Below is a small trained network, with its code and all its weights. Each question gives an input and a class and asks what happens when units are switched off, that is, made to give their printed mean instead of their output.

import numpy as np


def w(rows, s, z=0):
    codes = np.array(rows[::2]) - 128.0
    scale = np.full(codes.shape[1], s)
    scale[-1] = z or s
    return codes * scale


def norm(h):
    return h / np.sqrt((h * h).mean(-1, keepdims=True) + 1e-5)


def f(y):
    return y / 2 * (1 + np.tanh(0.7978845608 * (y + 0.044715 * y**3)))


def log_softmax(a):
    a = a - a.max(-1, keepdims=True)
    return a - np.log(np.exp(a).sum(-1, keepdims=True))


def net(x, mask):
    res = np.array(x, float).reshape(1, 5) / 4 @ E
    u = 0
    for l in range(4):
        y = f(norm(res) @ A[l][:, :-1].T + A[l][:, -1])
        res = res + np.where(mask[u : u + 9], y, B[l][:, -1]) @ B[l][:, :-1]
        u += 9
    return log_softmax(norm(res)[-1] @ U[:, :-1].T + U[:, -1])


A, B = {}, {}
E = w([
[69,37,42,2,160,74,170],'x0',
[215,204,62,68,139,84,86],'x1',
[204,77,198,74,115,137,98],'x2',
[176,69,79,214,97,65,130],'x3',
[68,127,198,127,145,20,72],'x4',
],0.0059)
A[0] = w([
[241,56,233,35,27,110,151,67],'L0N1',
[148,57,89,212,113,64,82,88],'L0N2',
[162,4,7,242,176,121,70,88],'L0N3',
[105,155,127,144,199,118,160,2],'L0N4',
[78,55,162,126,97,196,209,81],'L0N5',
[79,197,115,69,179,221,121,100],'L0N6',
[227,31,253,72,90,127,153,96],'L0N7',
[91,154,71,171,131,130,188,71],'L0N8',
[69,180,127,222,246,104,241,133],'L0N9',
],0.0052,0.0054)
B[0] = w([
[128,92,143,102,54,153,112,215],'L0N1',
[149,191,188,78,161,117,240,189],'L0N2',
[178,134,135,125,79,101,173,252],'L0N3',
[2,123,162,123,127,156,190,44],'L0N4',
[137,97,69,163,195,187,77,181],'L0N5',
[184,138,136,106,106,97,183,222],'L0N6',
[80,128,91,129,25,121,85,245],'L0N7',
[97,119,130,76,94,199,130,123],'L0N8',
[119,98,125,114,64,117,68,252],'L0N9',
],0.008,0.0018)
A[1] = w([
[148,47,91,138,206,110,117,79],'L1N1',
[36,242,21,191,125,81,142,183],'L1N2',
[130,72,45,185,136,191,164,5],'L1N3',
[102,25,73,76,140,91,214,31],'L1N4',
[167,79,55,30,202,15,91,104],'L1N5',
[41,218,224,36,186,212,146,87],'L1N6',
[172,166,157,231,150,125,93,139],'L1N7',
[83,151,163,35,122,197,118,111],'L1N8',
[2,216,72,169,115,155,239,56],'L1N9',
],0.0064,0.0016)
B[1] = w([
[68,198,72,185,204,161,195,129],'L1N1',
[243,2,198,97,54,124,33,206],'L1N2',
[146,141,170,57,190,123,127,173],'L1N3',
[48,197,104,128,61,144,126,200],'L1N4',
[98,176,76,124,121,162,108,253],'L1N5',
[163,154,108,157,103,43,233,196],'L1N6',
[76,252,95,112,106,173,159,204],'L1N7',
[166,70,110,193,44,45,166,172],'L1N8',
[198,24,152,109,54,137,83,172],'L1N9',
],0.0065,0.0039)
A[2] = w([
[186,90,76,160,150,154,180,114],'L2N1',
[175,141,64,96,121,178,126,109],'L2N2',
[77,170,106,87,106,116,139,149],'L2N3',
[64,50,182,175,172,173,166,10],'L2N4',
[88,36,185,190,81,148,194,120],'L2N5',
[65,137,169,150,183,2,55,134],'L2N6',
[54,105,139,205,115,157,192,111],'L2N7',
[59,130,181,106,103,141,155,71],'L2N8',
[106,127,146,143,121,29,107,152],'L2N9',
],0.009,0.0013)
B[2] = w([
[112,90,217,119,175,118,169,190],'L2N1',
[147,96,179,178,194,165,115,251],'L2N2',
[157,139,170,170,132,124,133,186],'L2N3',
[198,170,69,24,184,112,39,168],'L2N4',
[203,133,104,146,132,97,121,253],'L2N5',
[131,93,181,116,215,254,178,228],'L2N6',
[183,191,62,108,143,90,118,195],'L2N7',
[161,160,95,154,141,139,79,154],'L2N8',
[200,80,145,151,116,179,184,209],'L2N9',
],0.008,0.004)
A[3] = w([
[115,90,61,53,153,107,153,163],'L3N1',
[209,132,140,181,158,185,160,253],'L3N2',
[107,42,116,70,117,125,137,174],'L3N3',
[190,194,142,77,211,75,60,42],'L3N4',
[2,120,71,84,133,109,175,37],'L3N5',
[72,194,118,153,85,63,67,118],'L3N6',
[61,211,133,156,72,184,129,26],'L3N7',
[65,187,90,106,125,158,155,124],'L3N8',
[143,148,150,122,100,34,235,25],'L3N9',
],0.0079,0.0024)
B[3] = w([
[96,179,205,198,88,119,109,155],'L3N1',
[18,111,120,81,142,99,136,254],'L3N2',
[128,155,165,159,104,144,109,154],'L3N3',
[126,58,1,170,148,90,105,163],'L3N4',
[81,206,119,173,89,128,140,135],'L3N5',
[95,107,111,146,131,208,165,132],'L3N6',
[100,166,99,151,102,123,140,134],'L3N7',
[95,126,138,148,119,166,96,129],'L3N8',
[185,149,123,127,172,77,168,153],'L3N9',
],0.0094,0.009)
U = w([
[66,255,137,186,81,165,110,214],'0',
[173,90,178,114,32,142,63,165],'1',
[152,142,34,119,188,96,77,146],'2',
[86,113,185,101,208,219,185,103],'3',
[178,187,153,124,116,37,239,1],'4',
],0.016,0.0021)

Each question gives the input, the list of numbers given to net, and the class t.
The units are the neurons (one row each of A and B). Each row of codes is followed by its name. A weight is (code - 128) times the scale printed after its matrix; where a second scale follows, it is the last column's (A, B and U).
mask holds one flag per neuron, layer by layer. A switched-off neuron (its flag False) gives its mean, the last column of its row in B, instead of its output. The means were averaged over made-up inputs and are rounded, as every weight is.
A unit's drop is (log p(t) with every unit on - log p(t) with that unit switched off) / (log p(t) with every unit on - log p(t) with every unit switched off).
The circuit of an input: a set's keep is (log p(t) with only the set's units on - log p(t) with every unit switched off) / (log p(t) with every unit on - log p(t) with every unit switched off). Starting from the 12 units with the biggest drops (on a tie, the unit counted first), units are removed one at a time, each time the one whose removal leaves the highest keep (on an exact tie, the one counted first), for as long as the keep stays at least 0.8.
circuit, biggest first: the units of the circuit, biggest drop first
k most important neurons: the k neurons with the biggest drops, biggest first
top k neurons in layer l: the k neurons of layer l with the biggest drops, biggest first
input [4,3,-4,1,0], class 0: circuit, biggest first => [L1N4]
input [2,-6,7,-7,-1], class 1: 2 most important neurons => [L0N7; L0N1]
input [-3,5,-4,-6,-6], class 3: circuit, biggest first => [L2N2; L3N2]
input [8,-8,2,8,4], class 0: circuit, biggest first => [L1N4; L3N5]
input [-6,6,-1,8,7], class 4: 3 most important neurons => [L0N2; L1N7; L2N9]
input [4,-5,4,5,6], class 3: 3 most important neurons => [L2N6; L2N9; L0N7]
input [7,-2,2,-8,2], class 4: 3 most important neurons => [L1N6; L1N8; L3N9]
input [-8,3,7,6,-5], class 0: 2 most important neurons => [L1N7; L1N2]
input [5,-3,-6,-4,2], class 1: 2 most important neurons => [L1N2; L1N9]
input [2,-5,-8,-8,2], class 1: 2 most important neurons => [L1N9; L1N2]
input [-5,8,-4,0,3], class 2: 2 most important neurons => [L3N4; L1N2]
input [1,5,4,6,0], class 4: 2 most important neurons => [L0N3; L0N2]
input [6,4,-6,2,3], class 0: 2 most important neurons => [L1N5; L1N4]
input [-7,4,4,7,-5], class 0: top neuron in layer 0 => [L0N6]
input [5,-1,5,6,-2], class 4: circuit, biggest first => [L0N3; L0N2]
input [5,2,-5,6,5], class 4: 4 most important neurons => [L0N3; L0N2; L2N9; L0N7]
input [-2,1,-3,1,4], class 3: top 2 neurons in layer 0 => [L0N7; L0N9]
input [7,-1,-6,3,7], class 0: 2 most important neurons => [L1N4; L1N5]
input [0,-2,6,7,-5], class 4: top 4 neurons in layer 0 => [L0N2; L0N3; L0N9; L0N8]
input [3,-6,4,-4,-3], class 2: top neuron in layer 0 => [L0N5]
input [-1,-7,-6,-4,-5], class 2: 4 most important neurons => [L0N5; L2N4; L0N7; L2N5]
input [7,-4,-7,7,-1], class 0: top 2 neurons in layer 2 => [L2N9; L2N2]
input [1,-6,5,2,-5], class 2: top 2 neurons in layer 1 => [L1N2; L1N9]
input [3,3,5,6,-4], class 4: top 2 neurons in layer 3 => [L3N9; L3N8]
input [4,-2,6,7,-7], class 3: top 2 neurons in layer 2 => [L2N2; L2N1]
input [0,-2,2,7,-5], class 4: top 2 neurons in layer 0 => [L0N3; L0N2]
